Below is a small trained network, with its code and all its weights. Each question gives an input and a class and asks what happens when units are switched off, that is, made to give their printed mean instead of their output.

import numpy as np


def w(rows, s, z=0):
    codes = np.array(rows[::2]) - 128.0
    scale = np.full(codes.shape[1], s)
    scale[-1] = z or s
    return codes * scale


def f(y):
    return y / 2 * (1 + np.tanh(0.7978845608 * (y + 0.044715 * y**3)))


def log_softmax(a):
    a = a - a.max(-1, keepdims=True)
    return a - np.log(np.exp(a).sum(-1, keepdims=True))


def net(x, mask):
    res = np.array(x, float).reshape(1, 6) / 4 @ E
    y = f(res @ A[0][:, :-1].T + A[0][:, -1])
    res = res + np.where(mask, y, B[0][:, -1]) @ B[0][:, :-1]
    return log_softmax(res[-1] @ U[:, :-1].T + U[:, -1])


A, B = {}, {}
E = w([
[145,124,122,89,176,84,135,76],'x0',
[179,131,172,6,59,112,177,93],'x1',
[135,113,255,111,198,83,160,140],'x2',
[157,124,126,81,151,111,186,75],'x3',
[231,243,74,206,160,130,122,89],'x4',
[89,161,121,155,112,52,218,4],'x5',
],0.0056)
A[0] = w([
[141,112,165,113,79,165,174,164,108],'N1',
[154,141,83,119,127,98,115,92,110],'N2',
[67,120,140,202,198,105,121,147,103],'N3',
[144,138,107,143,119,163,98,158,1],'N4',
[72,2,171,83,125,153,81,216,81],'N5',
[121,46,186,85,100,155,114,197,65],'N6',
[160,175,61,143,134,95,160,74,188],'N7',
[137,145,78,159,110,192,78,175,79],'N8',
[198,138,164,124,191,161,73,188,70],'N9',
[71,31,158,125,133,152,117,179,53],'N10',
[157,116,206,81,161,77,180,96,105],'N11',
[131,127,192,94,152,87,175,89,15],'N12',
[135,117,123,130,128,121,119,120,116],'N13',
[112,119,77,139,167,99,115,104,96],'N14',
[62,125,146,204,207,113,111,138,114],'N15',
[188,133,128,130,162,176,82,186,128],'N16',
[141,145,88,126,135,119,136,101,110],'N17',
[114,79,159,122,106,157,149,168,92],'N18',
[101,153,52,192,108,196,52,185,123],'N19',
[177,139,134,126,159,158,91,176,47],'N20',
[198,132,162,125,195,163,79,186,70],'N21',
],0.006,0.0016)
B[0] = w([
[166,94,101,104,167,162,91,152,147],'N1',
[148,97,103,108,152,155,98,161,156],'N2',
[181,63,74,72,185,186,76,188,174],'N3',
[111,149,153,146,99,103,155,93,126],'N4',
[249,23,4,17,254,240,12,236,253],'N5',
[197,55,49,69,197,193,52,205,201],'N6',
[168,76,91,79,174,172,79,184,237],'N7',
[69,193,190,184,64,72,196,63,184],'N8',
[55,204,205,186,61,52,206,62,155],'N9',
[187,74,64,81,179,180,78,178,191],'N10',
[67,187,183,181,65,69,188,81,220],'N11',
[80,174,179,184,71,80,171,87,183],'N12',
[137,130,130,142,129,134,129,124,126],'N13',
[156,91,101,98,145,153,98,166,146],'N14',
[197,64,59,71,188,191,72,193,182],'N15',
[47,202,207,210,54,45,199,40,163],'N16',
[136,106,122,104,146,143,117,152,150],'N17',
[154,112,111,110,150,152,115,149,151],'N18',
[40,217,218,215,45,34,223,24,242],'N19',
[76,167,166,175,84,82,170,76,133],'N20',
[42,201,197,201,45,51,207,35,154],'N21',
],0.0045,0.0037)
U = w([
[186,57,47,70,169,251,57,182,254],'0',
[54,200,204,191,78,2,193,82,2],'1',
],0.0087,0.00089)

Each question gives the input, the list of numbers given to net, and the class t.
The units are the neurons (one row each of A and B). Each row of codes is followed by its name. A weight is (code - 128) times the scale printed after its matrix; where a second scale follows, it is the last column's (A, B and U).
mask holds one flag per neuron, in row order. A switched-off neuron (its flag False) gives its mean, the last column of its row in B, instead of its output. The means were averaged over made-up inputs and are rounded, as every weight is.
A unit's drop is (log p(t) with every unit on - log p(t) with that unit switched off) / (log p(t) with every unit on - log p(t) with every unit switched off).
unit that matters most: the unit with the biggest drop
top k neurons: the k neurons with the biggest drops, biggest first
drop of u: that unit's drop, to one decimal
input [-6,-5,8,0,1,4], class 0: unit that matters most	N15
input [-5,6,-1,-5,8,8], class 0: top 2 neurons	(N7; N19)
input [-1,-3,-4,1,-2,-5], class 1: top 3 neurons	(N19; N8; N16)
input [5,-7,-3,3,4,-1], class 1: top 3 neurons	(N5; N19; N6)
input [-6,8,-8,-3,6,6], class 0: top 2 neurons	(N7; N11)
input [7,-4,-8,0,-6,8], class 0: top 2 neurons	(N19; N11)
input [6,-7,7,1,-4,4], class 0: top 3 neurons	(N15; N3; N19)
input [-6,-5,-8,6,-3,1], class 1: top 2 neurons	(N19; N5)
input [-1,4,6,-8,2,-7], class 1: drop of N21	0.4
input [0,-5,1,8,-7,5], class 0: drop of N19	0.6
input [1,-2,4,3,1,-2], class 1: drop of N5	0.5
input [5,-4,-7,-8,2,-6], class 1: drop of N7	0.0
